Below is a small trained network, with its code and all its weights. Each question gives an input and a target symbol and asks what happens when units are switched off, that is, made to give their printed mean instead of their output.

import numpy as np


def w(rows, s, z=0):
    codes = np.array(rows[::2]) - 128.0
    scale = np.full(codes.shape[1], s)
    scale[-1] = z or s
    return codes * scale


def norm(h):
    return h / np.sqrt((h * h).mean(-1, keepdims=True) + 1e-5)


def f(y):
    return np.maximum(y, 0)


def softmax(a):
    e = np.exp(a - a.max(-1, keepdims=True))
    return e / e.sum(-1, keepdims=True)


def log_softmax(a):
    a = a - a.max(-1, keepdims=True)
    return a - np.log(np.exp(a).sum(-1, keepdims=True))


def net(x, mask):
    ids = ['γζηθλμξπστφψω'.index(c) for c in x.split()]
    T = len(ids)
    res = E[ids] + P[:T]
    r = norm(res)
    for j in range(3):
        rows = slice(4 * j, 4 * j + 4)
        q, k, v = (r @ M[0][rows].T for M in (Q, K, V))
        z = softmax(np.where(np.tri(T) > 0, q @ k.T / 4**0.5, -1e9)) @ v
        o = O[0][rows]
        res = res + np.where(mask[j], z, o[:, -1]) @ o[:, :-1]
    y = f(norm(res) @ A[0][:, :-1].T + A[0][:, -1])
    res = res + np.where(mask[3:7], y, B[0][:, -1]) @ B[0][:, :-1]
    return log_softmax(norm(res)[-1] @ U[:, :-1].T + U[:, -1])


Q, K, V, O, A, B = {}, {}, {}, {}, {}, {}
E = w([
[121,177,139,164,125],'γ',
[97,142,121,111,130],'ζ',
[129,171,137,81,140],'η',
[128,121,167,138,126],'θ',
[136,152,113,150,140],'λ',
[166,165,188,154,126],'μ',
[117,165,133,141,170],'ξ',
[115,134,154,142,156],'π',
[74,163,147,117,136],'σ',
[160,140,150,135,131],'τ',
[251,69,110,141,168],'φ',
[118,221,115,138,133],'ψ',
[133,157,146,128,85],'ω',
],0.029)
P = w([
[140,8,104,100,108],'0',
[144,198,227,77,138],'1',
[136,207,213,59,134],'2',
[134,188,215,47,144],'3',
[135,195,221,65,147],'4',
[131,213,203,57,138],'5',
[128,212,203,58,153],'6',
[117,213,211,69,157],'7',
[160,227,214,69,128],'8',
[141,205,212,69,129],'9',
[137,207,219,74,145],'10',
[102,187,254,77,149],'11',
],0.0091)
Q[0] = w([
[125,146,176,48,173],'H0',
[160,130,159,186,92],'H0',
[102,129,125,204,108],'H0',
[97,113,84,162,83],'H0',
[139,191,189,51,146],'H1',
[124,176,186,118,184],'H1',
[140,176,181,102,148],'H1',
[83,76,6,135,113],'H1',
[131,133,169,89,161],'H2',
[123,89,127,119,160],'H2',
[109,54,84,162,126],'H2',
[164,205,193,87,144],'H2',
],0.015)
K[0] = w([
[184,55,100,193,140],'H0',
[67,156,116,201,77],'H0',
[55,164,171,148,114],'H0',
[104,206,185,47,127],'H0',
[145,27,42,173,137],'H1',
[173,120,72,146,151],'H1',
[181,20,88,150,183],'H1',
[91,221,251,104,132],'H1',
[195,96,101,189,80],'H2',
[87,76,164,143,113],'H2',
[123,205,189,116,113],'H2',
[134,45,58,209,120],'H2',
],0.012)
V[0] = w([
[124,180,153,67,100],'H0',
[55,170,91,171,110],'H0',
[127,121,53,199,132],'H0',
[162,181,83,134,137],'H0',
[176,232,112,87,188],'H1',
[190,152,177,66,71],'H1',
[61,125,143,39,135],'H1',
[183,58,80,6,127],'H1',
[125,122,68,97,172],'H2',
[98,193,87,130,15],'H2',
[191,103,55,114,201],'H2',
[102,111,92,128,57],'H2',
],0.014)
O[0] = w([
[130,128,189,141,172,159],'H0',
[56,142,134,99,160,191],'H0',
[97,123,92,62,73,113],'H0',
[137,75,116,60,116,152],'H0',
[140,140,208,63,188,47],'H1',
[174,34,225,164,148,104],'H1',
[86,151,135,206,197,79],'H1',
[174,10,87,137,225,3],'H1',
[83,150,131,93,198,45],'H2',
[50,85,169,131,52,168],'H2',
[181,130,141,5,177,24],'H2',
[67,65,66,148,115,138],'H2',
],0.013,0.0049)
A[0] = w([
[121,95,134,116,215,89],'N0',
[104,122,118,121,174,27],'N1',
[138,1,101,170,219,129],'N2',
[163,62,101,217,199,3],'N3',
],0.013,0.0061)
B[0] = w([
[7,67,152,123,78,192],'N0',
[150,122,125,131,34,137],'N1',
[112,125,76,27,102,254],'N2',
[131,113,49,61,78,204],'N3',
],0.013,0.0073)
U = w([
[213,78,86,54,92,125],'γ',
[92,152,220,50,159,175],'ζ',
[123,242,138,41,194,74],'η',
[67,71,197,75,195,197],'θ',
[205,115,218,154,67,69],'λ',
[130,134,111,107,124,52],'μ',
[107,26,130,166,70,103],'ξ',
[75,176,134,201,189,199],'π',
[187,137,26,168,88,56],'σ',
[98,176,111,68,2,177],'τ',
[51,82,37,97,146,185],'φ',
[162,210,59,141,146,83],'ψ',
[141,159,67,30,93,1],'ω',
],0.0097,0.0028)

Each question gives the input, a string of symbols that net reads in full, and the target symbol t.
The units are the heads (4 rows each of Q, K, V and O) and the neurons (one row each of A and B). Each row of codes is followed by its name. A weight is (code - 128) times the scale printed after its matrix; where a second scale follows, it is the last column's (O, A, B and U).
mask holds one flag per unit, heads first, then neurons. A switched-off unit (its flag False) gives its mean, the last column of its rows in O or B, instead of its output. The means were averaged over made-up inputs and are rounded, as every weight is.
A unit's drop is (log p(t) with every unit on - log p(t) with that unit switched off) / (log p(t) with every unit on - log p(t) with every unit switched off).
most important unit: the unit with the biggest drop
k most important neurons: the k neurons with the biggest drops, biggest first
which heads matter: for each layer, one digit per head in row order, 1 if its drop is at least 0.15 and else 0, layers parted by /
drop of u: that unit's drop, to one decimal
input θ η γ γ μ γ γ γ γ γ λ, target σ: which heads matter : 010
input σ ζ μ σ λ, target π: which heads matter : 000
input ξ η σ ξ ζ ζ γ ξ ξ η ζ, target η: which heads matter : 001
input ψ ψ γ η π γ σ σ, target ζ: which heads matter : 010
input μ γ η γ γ, target λ: which heads matter : 010
input σ ψ γ ζ ζ ξ, target π: which heads matter : 000
input η γ γ ζ η ζ μ, target θ: which heads matter : 010
input σ ψ ζ γ ζ, target π: which heads matter : 000
input γ η μ φ μ θ, target γ: which heads matter : 110
input π ξ γ γ σ μ γ λ μ ψ ξ γ, target ψ: which heads matter : 011
input ζ ψ π σ ξ τ ξ γ μ ξ ζ γ, target φ: which heads matter : 010
input σ γ μ ζ ζ ψ, target π: which heads matter : 000
input ξ γ μ μ λ γ μ η γ ψ, target η: most important unit : H2
input η μ ξ ζ, target θ: most important neuron : (N0)
input μ η σ σ μ γ γ γ μ ω, target λ: drop of H2 : 0.0
input σ μ σ γ ω μ γ μ, target π: drop of H1 : 0.2
input μ ψ γ γ γ γ ψ θ, target λ: drop of H1 : 0.1
input η θ ξ ξ σ, target θ: drop of N0 : 0.1
